Below is a small trained network, with its code and all its weights. Each question gives an input and a target symbol and asks what happens when units are switched off, that is, made to give their printed mean instead of their output.

import numpy as np


def w(rows, s, z=0):
    codes = np.array(rows[::2]) - 128.0
    scale = np.full(codes.shape[1], s)
    scale[-1] = z or s
    return codes * scale


def f(y):
    return np.maximum(y, 0)


def softmax(a):
    e = np.exp(a - a.max(-1, keepdims=True))
    return e / e.sum(-1, keepdims=True)


def log_softmax(a):
    a = a - a.max(-1, keepdims=True)
    return a - np.log(np.exp(a).sum(-1, keepdims=True))


def net(x, mask):
    ids = ['θμξπσφ'.index(c) for c in x.split()]
    T = len(ids)
    res = E[ids] + P[:T]
    u = 0
    for l in range(2):
        q, k, v = (res @ M[l].T for M in (Q, K, V))
        z = softmax(np.where(np.tri(T) > 0, q @ k.T / 3**0.5, -1e9)) @ v
        res = res + np.where(mask[u], z, O[l][:, -1]) @ O[l][:, :-1]
        u += 1
        y = f(res @ A[l][:, :-1].T + A[l][:, -1])
        res = res + np.where(mask[u : u + 12], y, B[l][:, -1]) @ B[l][:, :-1]
        u += 12
    return log_softmax(res[-1] @ U[:, :-1].T + U[:, -1])


Q, K, V, O, A, B = {}, {}, {}, {}, {}, {}
E = w([
[58,146,147,229],'θ',
[140,183,168,177],'μ',
[144,126,96,101],'ξ',
[143,173,168,107],'π',
[8,130,85,158],'σ',
[26,208,196,89],'φ',
],0.012)
P = w([
[124,163,124,85],'0',
[51,108,177,206],'1',
[20,121,212,227],'2',
[206,116,129,85],'3',
[183,122,109,1],'4',
[123,131,171,143],'5',
[75,183,254,242],'6',
],0.0067)
Q[0] = w([
[91,188,248,231],'0.h1',
[26,1,76,156],'0.h1',
[142,200,85,14],'0.h1',
],0.0071)
K[0] = w([
[116,182,72,3],'0.h1',
[170,135,163,128],'0.h1',
[152,120,236,154],'0.h1',
],0.0083)
V[0] = w([
[221,140,128,250],'0.h1',
[91,78,86,146],'0.h1',
[87,156,180,170],'0.h1',
],0.012)
O[0] = w([
[179,158,207,223,11],'0.h1',
[114,189,68,207,112],'0.h1',
[12,92,135,202,255],'0.h1',
],0.011,0.0055)
A[0] = w([
[108,104,55,167,65],'0.n1',
[147,208,99,160,254],'0.n2',
[123,60,149,55,33],'0.n3',
[77,132,39,181,59],'0.n4',
[137,2,124,142,149],'0.n5',
[196,99,96,79,120],'0.n6',
[117,155,97,79,127],'0.n7',
[147,91,67,107,83],'0.n8',
[87,136,65,181,217],'0.n9',
[84,65,197,79,145],'0.n10',
[219,55,156,124,54],'0.n11',
[172,187,110,80,116],'0.n12',
],0.0077,0.0039)
B[0] = w([
[146,163,153,116,171],'0.n1',
[3,92,54,44,164],'0.n2',
[135,109,109,137,147],'0.n3',
[169,193,176,85,217],'0.n4',
[141,125,183,21,152],'0.n5',
[150,158,99,88,131],'0.n6',
[207,146,117,130,161],'0.n7',
[66,158,145,54,135],'0.n8',
[71,37,68,49,254],'0.n9',
[149,38,137,104,215],'0.n10',
[172,66,73,164,128],'0.n11',
[228,200,144,89,132],'0.n12',
],0.0053,0.0083)
Q[1] = w([
[12,27,208,46],'1.h1',
[168,216,254,73],'1.h1',
[217,90,62,61],'1.h1',
],0.0083)
K[1] = w([
[140,250,87,99],'1.h1',
[149,80,56,126],'1.h1',
[100,89,113,120],'1.h1',
],0.012)
V[1] = w([
[93,99,210,198],'1.h1',
[77,211,22,80],'1.h1',
[1,91,96,209],'1.h1',
],0.0079)
O[1] = w([
[97,22,162,254,84],'1.h1',
[63,182,134,158,247],'1.h1',
[45,114,116,231,217],'1.h1',
],0.0058,0.011)
A[1] = w([
[73,138,141,97,150],'1.n1',
[66,174,146,168,147],'1.n2',
[97,149,206,106,148],'1.n3',
[100,60,198,118,68],'1.n4',
[172,250,127,76,106],'1.n5',
[102,120,75,154,211],'1.n6',
[107,129,56,113,95],'1.n7',
[150,47,116,127,166],'1.n8',
[94,135,187,103,100],'1.n9',
[104,130,101,94,86],'1.n10',
[136,115,111,198,3],'1.n11',
[91,154,132,128,139],'1.n12',
],0.011,0.0041)
B[1] = w([
[191,49,85,75,250],'1.n1',
[173,139,181,107,254],'1.n2',
[165,49,96,148,185],'1.n3',
[137,131,90,133,186],'1.n4',
[132,131,138,245,169],'1.n5',
[124,145,181,83,215],'1.n6',
[83,88,156,166,193],'1.n7',
[127,194,255,50,150],'1.n8',
[200,139,92,182,183],'1.n9',
[123,193,157,184,190],'1.n10',
[149,145,25,131,149],'1.n11',
[225,191,123,107,205],'1.n12',
],0.0065,0.016)
U = w([
[93,116,100,233,8],'θ',
[177,106,252,152,102],'μ',
[165,150,2,206,53],'ξ',
[194,101,129,73,186],'π',
[86,232,183,123,125],'σ',
[72,137,62,125,251],'φ',
],0.0075,0.0019)

Each question gives the input, a string of symbols that net reads in full, and the target symbol t.
The units are the heads (3 rows each of Q, K, V and O) and the neurons (one row each of A and B). Each row of codes is followed by its name. A weight is (code - 128) times the scale printed after its matrix; where a second scale follows, it is the last column's (O, A, B and U).
mask holds one flag per unit, layer by layer, with each layer's heads first. A switched-off unit (its flag False) gives its mean, the last column of its rows in O or B, instead of its output. The means were averaged over made-up inputs and are rounded, as every weight is.
A unit's drop is (log p(t) with every unit on - log p(t) with that unit switched off) / (log p(t) with every unit on - log p(t) with every unit switched off).
The circuit of an input: a set's keep is (log p(t) with only the set's units on - log p(t) with every unit switched off) / (log p(t) with every unit on - log p(t) with every unit switched off). Starting from the 12 units with the biggest drops (on a tie, the unit counted first), units are removed one at a time, each time the one whose removal leaves the highest keep (on an exact tie, the one counted first), for as long as the keep stays at least 0.8.
circuit, biggest first: the units of the circuit, biggest drop first
k most important neurons: the k neurons with the biggest drops, biggest first
top k neurons in layer l: the k neurons of layer l with the biggest drops, biggest first
drop of u: that unit's drop, to one decimal
input φ φ σ σ π, target φ: circuit, biggest first	0.h1; 1.n2
input σ ξ θ θ σ θ σ, target σ: most important neuron	1.n2
input π θ μ μ π, target μ: top 2 neurons in layer 1	1.n1; 1.n11
input μ σ σ, target μ: 2 most important neurons	1.n8; 0.n9
input π ξ φ μ θ μ θ, target π: circuit, biggest first	0.h1; 1.h1; 1.n10
input ξ σ μ φ σ μ θ, target ξ: 3 most important neurons	1.n5; 0.n12; 1.n6
input σ π θ θ φ σ, target σ: 3 most important neurons	0.n4; 1.n10; 1.n2
input θ π θ μ, target θ: circuit, biggest first	1.h1; 0.h1; 0.n4
input ξ φ μ μ, target ξ: 2 most important neurons	1.n5; 1.n2
input σ θ θ, target σ: 2 most important neurons	1.n2; 1.n6
input π σ σ, target π: circuit, biggest first	0.h1; 1.h1
input φ σ φ, target π: top 2 neurons in layer 1	1.n1; 1.n12
input ξ φ φ ξ ξ μ π, target ξ: 4 most important neurons	1.n5; 1.n2; 1.n6; 1.n8
input θ μ μ φ ξ, target μ: circuit, biggest first	0.h1
input μ π φ θ, target μ: circuit, biggest first	0.h1; 1.h1
input π θ π, target π: circuit, biggest first	0.h1; 1.h1
input μ θ φ, target μ: top 2 neurons in layer 1	1.n8; 1.n11
input ξ σ θ ξ π φ, target ξ: top 3 neurons in layer 1	1.n5; 1.n2; 1.n6
input φ σ θ, target π: 2 most important neurons	1.n1; 0.n5
input μ φ μ φ σ, target μ: most important neuron	1.n8
input ξ μ θ, target ξ: top 2 neurons in layer 0	0.n12; 0.n6
input μ μ θ, target μ: drop of 0.h1	0.8
input ξ σ ξ, target ξ: drop of 0.n10	0.1
input σ φ π θ, target σ: drop of 0.n4	0.2
input σ σ θ ξ ξ, target σ: drop of 0.h1	0.5
input θ σ μ, target θ: top 2 neurons in layer 1	1.n11; 1.n8
input θ θ θ σ σ, target θ: circuit, biggest first	0.h1
input ξ μ φ π σ σ, target ξ: top 3 neurons in layer 0	0.n12; 0.n6; 0.n10
